Below are the code and all the weights of a small trained network. Each question names an input and a target symbol and asks about switching units off, where a switched-off unit gives its printed mean instead of its output.

import numpy as np


def w(rows, s, z=0):
    codes = np.array(rows[::2]) - 128.0
    scale = np.full(codes.shape[1], s)
    scale[-1] = z or s
    return codes * scale


def f(y):
    return y / 2 * (1 + np.tanh(0.7978845608 * (y + 0.044715 * y**3)))


def softmax(a):
    e = np.exp(a - a.max(-1, keepdims=True))
    return e / e.sum(-1, keepdims=True)


def log_softmax(a):
    a = a - a.max(-1, keepdims=True)
    return a - np.log(np.exp(a).sum(-1, keepdims=True))


def net(x, mask):
    ids = ['ΓΣαδηθξ'.index(c) for c in x.split()]
    T = len(ids)
    res = E[ids] + P[:T]
    u = 0
    for l in range(2):
        r = res
        for j in range(2):
            rows = slice(4 * j, 4 * j + 4)
            q, k, v = (r @ M[l][rows].T for M in (Q, K, V))
            z = softmax(np.where(np.tri(T) > 0, q @ k.T / 4**0.5, -1e9)) @ v
            o = O[l][rows]
            res = res + np.where(mask[u + j], z, o[:, -1]) @ o[:, :-1]
        u += 2
        y = f(res @ A[l][:, :-1].T + A[l][:, -1])
        res = res + np.where(mask[u : u + 16], y, B[l][:, -1]) @ B[l][:, :-1]
        u += 16
    return log_softmax(res[-1] @ U[:, :-1].T + U[:, -1])


Q, K, V, O, A, B = {}, {}, {}, {}, {}, {}
E = w([
[143,103,135,73,139,103],'Γ',
[184,170,78,180,212,227],'Σ',
[135,137,152,107,46,166],'α',
[138,106,114,145,67,124],'δ',
[82,161,145,78,69,171],'η',
[104,146,133,6,144,119],'θ',
[134,118,218,37,143,145],'ξ',
],0.021)
P = w([
[103,218,154,223,125,61],'0',
[66,140,154,191,133,61],'1',
[186,183,100,148,167,104],'2',
[193,237,160,167,136,62],'3',
[84,82,150,162,104,87],'4',
[187,112,79,96,183,157],'5',
[255,187,127,99,169,114],'6',
[106,54,142,126,91,115],'7',
[177,51,85,78,159,176],'8',
[231,115,137,58,181,149],'9',
[154,29,191,136,126,128],'10',
[153,22,136,101,132,152],'11',
],0.0087)
Q[0] = w([
[192,137,102,216,90,184],'L0H1',
[139,171,97,98,155,118],'L0H1',
[155,194,165,164,117,38],'L0H1',
[181,116,178,96,59,228],'L0H1',
[82,71,198,143,144,82],'L0H2',
[191,241,149,93,142,147],'L0H2',
[254,132,126,62,134,112],'L0H2',
[179,101,112,73,65,123],'L0H2',
],0.006)
K[0] = w([
[107,161,77,152,151,151],'L0H1',
[13,112,107,179,120,55],'L0H1',
[155,63,85,65,82,155],'L0H1',
[89,126,109,212,255,229],'L0H1',
[170,107,102,103,71,147],'L0H2',
[118,181,150,201,168,50],'L0H2',
[41,129,126,204,223,253],'L0H2',
[151,28,35,85,116,197],'L0H2',
],0.006)
V[0] = w([
[82,227,119,213,187,99],'L0H1',
[129,58,133,188,157,244],'L0H1',
[76,93,62,118,173,93],'L0H1',
[183,135,84,138,200,253],'L0H1',
[143,105,37,82,164,227],'L0H2',
[77,38,241,87,91,81],'L0H2',
[189,138,151,163,209,243],'L0H2',
[168,39,68,22,30,197],'L0H2',
],0.005)
O[0] = w([
[97,156,208,92,150,183,134],'L0H1',
[62,130,142,104,182,185,13],'L0H1',
[90,135,117,179,117,189,8],'L0H1',
[71,42,95,14,194,231,224],'L0H1',
[22,60,93,85,192,126,167],'L0H2',
[120,228,141,131,178,126,24],'L0H2',
[3,58,137,217,76,172,236],'L0H2',
[164,158,80,180,107,131,160],'L0H2',
],0.0048,0.0013)
A[0] = w([
[199,90,127,116,154,107,190],'L0N1',
[85,126,140,118,168,105,116],'L0N2',
[116,143,140,90,92,80,63],'L0N3',
[160,128,8,225,104,84,58],'L0N4',
[178,202,135,147,129,137,121],'L0N5',
[136,74,89,152,141,141,60],'L0N6',
[164,87,195,158,151,140,149],'L0N7',
[116,167,122,130,116,79,97],'L0N8',
[144,194,181,118,95,32,124],'L0N9',
[180,110,171,157,90,141,82],'L0N10',
[186,202,103,153,170,103,255],'L0N11',
[203,238,165,98,115,182,191],'L0N12',
[113,157,76,167,173,127,128],'L0N13',
[82,103,95,110,154,152,77],'L0N14',
[131,159,170,143,89,63,179],'L0N15',
[118,117,66,173,106,110,58],'L0N16',
],0.013,0.0056)
B[0] = w([
[56,123,70,189,106,127,212],'L0N1',
[168,116,151,185,87,169,134],'L0N2',
[93,72,220,114,150,154,161],'L0N3',
[93,109,105,105,237,122,147],'L0N4',
[167,159,134,212,150,145,180],'L0N5',
[148,175,195,86,138,141,146],'L0N6',
[169,123,113,84,168,167,159],'L0N7',
[170,144,242,127,133,67,150],'L0N8',
[97,112,176,158,124,108,249],'L0N9',
[127,54,106,130,158,158,152],'L0N10',
[127,255,87,198,130,89,225],'L0N11',
[22,150,91,162,153,173,254],'L0N12',
[163,195,112,101,115,176,134],'L0N13',
[127,145,134,183,117,64,172],'L0N14',
[160,68,190,175,80,85,213],'L0N15',
[143,111,170,112,194,97,123],'L0N16',
],0.0083,0.0099)
Q[1] = w([
[172,131,175,116,88,115],'L1H1',
[132,66,154,151,59,130],'L1H1',
[114,125,110,106,159,127],'L1H1',
[100,163,71,148,120,117],'L1H1',
[171,29,152,124,61,110],'L1H2',
[65,38,4,1,108,146],'L1H2',
[134,196,35,127,92,179],'L1H2',
[167,80,251,105,38,76],'L1H2',
],0.014)
K[1] = w([
[180,129,200,121,154,98],'L1H1',
[177,154,117,89,123,166],'L1H1',
[140,97,110,62,164,134],'L1H1',
[111,124,97,127,159,128],'L1H1',
[63,73,136,44,88,92],'L1H2',
[154,108,6,38,117,172],'L1H2',
[134,176,82,123,223,159],'L1H2',
[139,21,210,107,90,63],'L1H2',
],0.012)
V[1] = w([
[198,125,163,145,177,155],'L1H1',
[150,173,172,136,134,154],'L1H1',
[144,147,184,141,130,126],'L1H1',
[129,133,115,124,116,169],'L1H1',
[128,181,115,97,59,101],'L1H2',
[196,62,89,211,83,179],'L1H2',
[95,125,118,160,7,129],'L1H2',
[72,150,172,97,110,225],'L1H2',
],0.013)
O[1] = w([
[149,91,67,86,127,102,97],'L1H1',
[120,141,91,107,131,132,213],'L1H1',
[130,142,93,126,141,143,209],'L1H1',
[138,137,131,111,107,98,100],'L1H1',
[150,117,254,140,130,99,99],'L1H2',
[175,130,89,131,118,190,115],'L1H2',
[160,154,158,121,92,137,248],'L1H2',
[122,196,114,87,131,71,133],'L1H2',
],0.016,0.011)
A[1] = w([
[138,167,168,174,157,114,40],'L1N1',
[57,57,175,85,77,95,119],'L1N2',
[138,55,134,147,130,167,216],'L1N3',
[165,89,145,128,91,34,131],'L1N4',
[80,146,42,110,122,94,133],'L1N5',
[163,112,145,78,194,148,181],'L1N6',
[92,67,112,12,68,169,27],'L1N7',
[86,181,137,212,110,149,53],'L1N8',
[55,136,171,73,154,178,254],'L1N9',
[110,97,212,174,89,112,110],'L1N10',
[173,153,140,135,95,208,121],'L1N11',
[98,88,60,172,209,200,101],'L1N12',
[164,140,123,82,163,37,75],'L1N13',
[44,69,149,164,88,81,11],'L1N14',
[2,96,160,141,177,134,141],'L1N15',
[187,136,68,184,96,102,72],'L1N16',
],0.0089,0.0063)
B[1] = w([
[142,94,135,48,59,170,182],'L1N1',
[121,77,95,127,245,130,166],'L1N2',
[111,203,80,155,131,188,182],'L1N3',
[85,143,93,80,91,157,153],'L1N4',
[195,138,175,235,161,125,205],'L1N5',
[154,57,140,211,42,150,136],'L1N6',
[74,193,182,143,196,171,175],'L1N7',
[152,56,90,98,176,144,249],'L1N8',
[174,77,116,186,91,90,188],'L1N9',
[106,129,176,129,199,148,207],'L1N10',
[179,111,116,99,142,2,192],'L1N11',
[80,119,197,42,87,108,211],'L1N12',
[140,137,159,174,117,235,157],'L1N13',
[142,61,60,57,142,60,162],'L1N14',
[150,102,86,113,123,96,193],'L1N15',
[67,152,151,51,138,116,164],'L1N16',
],0.0069,0.02)
U = w([
[24,107,98,145,33,134,204],'Γ',
[111,163,131,91,184,146,3],'Σ',
[39,167,223,139,64,94,111],'α',
[189,124,107,94,66,85,198],'δ',
[47,128,110,254,37,38,134],'η',
[75,112,147,106,117,59,73],'θ',
[153,93,189,198,136,151,136],'ξ',
],0.0053,0.0052)

Each question gives the input, a string of symbols that net reads in full, and the target symbol t.
The units are the heads (4 rows each of Q, K, V and O) and the neurons (one row each of A and B). Each row of codes is followed by its name. A weight is (code - 128) times the scale printed after its matrix; where a second scale follows, it is the last column's (O, A, B and U).
mask holds one flag per unit, layer by layer, with each layer's heads first. A switched-off unit (its flag False) gives its mean, the last column of its rows in O or B, instead of its output. The means were averaged over made-up inputs and are rounded, as every weight is.
A unit's drop is (log p(t) with every unit on - log p(t) with that unit switched off) / (log p(t) with every unit on - log p(t) with every unit switched off).
k most important neurons: the k neurons with the biggest drops, biggest first
k most important neurons of layer l: the k neurons of layer l with the biggest drops, biggest first
heads that matter: for each layer, one digit per head in row order, 1 if its drop is at least 0.15 and else 0, layers parted by /
input α Γ ξ α, target δ: most important neuron of layer 0 : (L0N5)
input Γ ξ δ θ α θ Γ η ξ, target θ: 2 most important neurons of layer 0 : (L0N11 L0N12)
input δ Γ δ α η, target ξ: 4 most important neurons : (L0N11 L0N12 L0N9 L0N4)
input η Γ δ δ, target α: 2 most important neurons : (L0N12 L0N15)
input ξ α Γ α θ α ξ δ ξ α δ δ, target η: 2 most important neurons : (L0N4 L0N11)
input Γ η δ η θ Γ Γ Γ, target θ: heads that matter : 10 / 01
input Γ θ Γ ξ η Γ ξ, target η: heads that matter : 01 / 01
input η Γ δ α, target α: heads that matter : 10 / 01
input Γ δ ξ, target ξ: heads that matter : 10 / 01
input θ α Γ Γ Σ, target Σ: heads that matter : 00 / 01
input θ θ θ θ Γ α, target θ: heads that matter : 11 / 01
input δ Γ Γ Γ ξ δ Γ Γ Γ, target Γ: 2 most important neurons : (L0N9 L0N4)
input Γ Γ η Γ Γ ξ ξ δ η, target η: heads that matter : 01 / 01
input Γ Γ Γ Γ Σ δ δ δ, target δ: heads that matter : 10 / 01
input α α Γ δ θ η δ, target Γ: 4 most important neurons of layer 0 : (L0N4 L0N11 L0N5 L0N1)
input Γ θ θ θ, target ξ: 2 most important neurons : (L0N15 L0N11)
input ξ η ξ α α δ θ Γ ξ α δ Γ, target η: heads that matter : 01 / 01
input Γ α α ξ δ Γ δ, target η: most important neuron : (L0N12)
input δ ξ θ δ θ, target η: heads that matter : 11 / 01
input ξ Γ θ θ, target η: most important neuron : (L0N15)
input θ Γ δ Γ α η, target Γ: heads that matter : 11 / 01
input Γ ξ η Γ, target ξ: 2 most important neurons of layer 1 : (L1N8 L1N10)
input θ ξ θ Γ α δ Γ α Γ δ, target ξ: heads that matter : 11 / 11
input ξ ξ Γ δ α ξ Γ θ Γ Γ, target ξ: 2 most important neurons : (L0N11 L0N15)
input Γ δ θ ξ α, target Γ: 2 most important neurons : (L0N12 L0N8)
input η η α δ Γ Γ θ, target Γ: 2 most important neurons of layer 0 : (L0N4 L0N11)
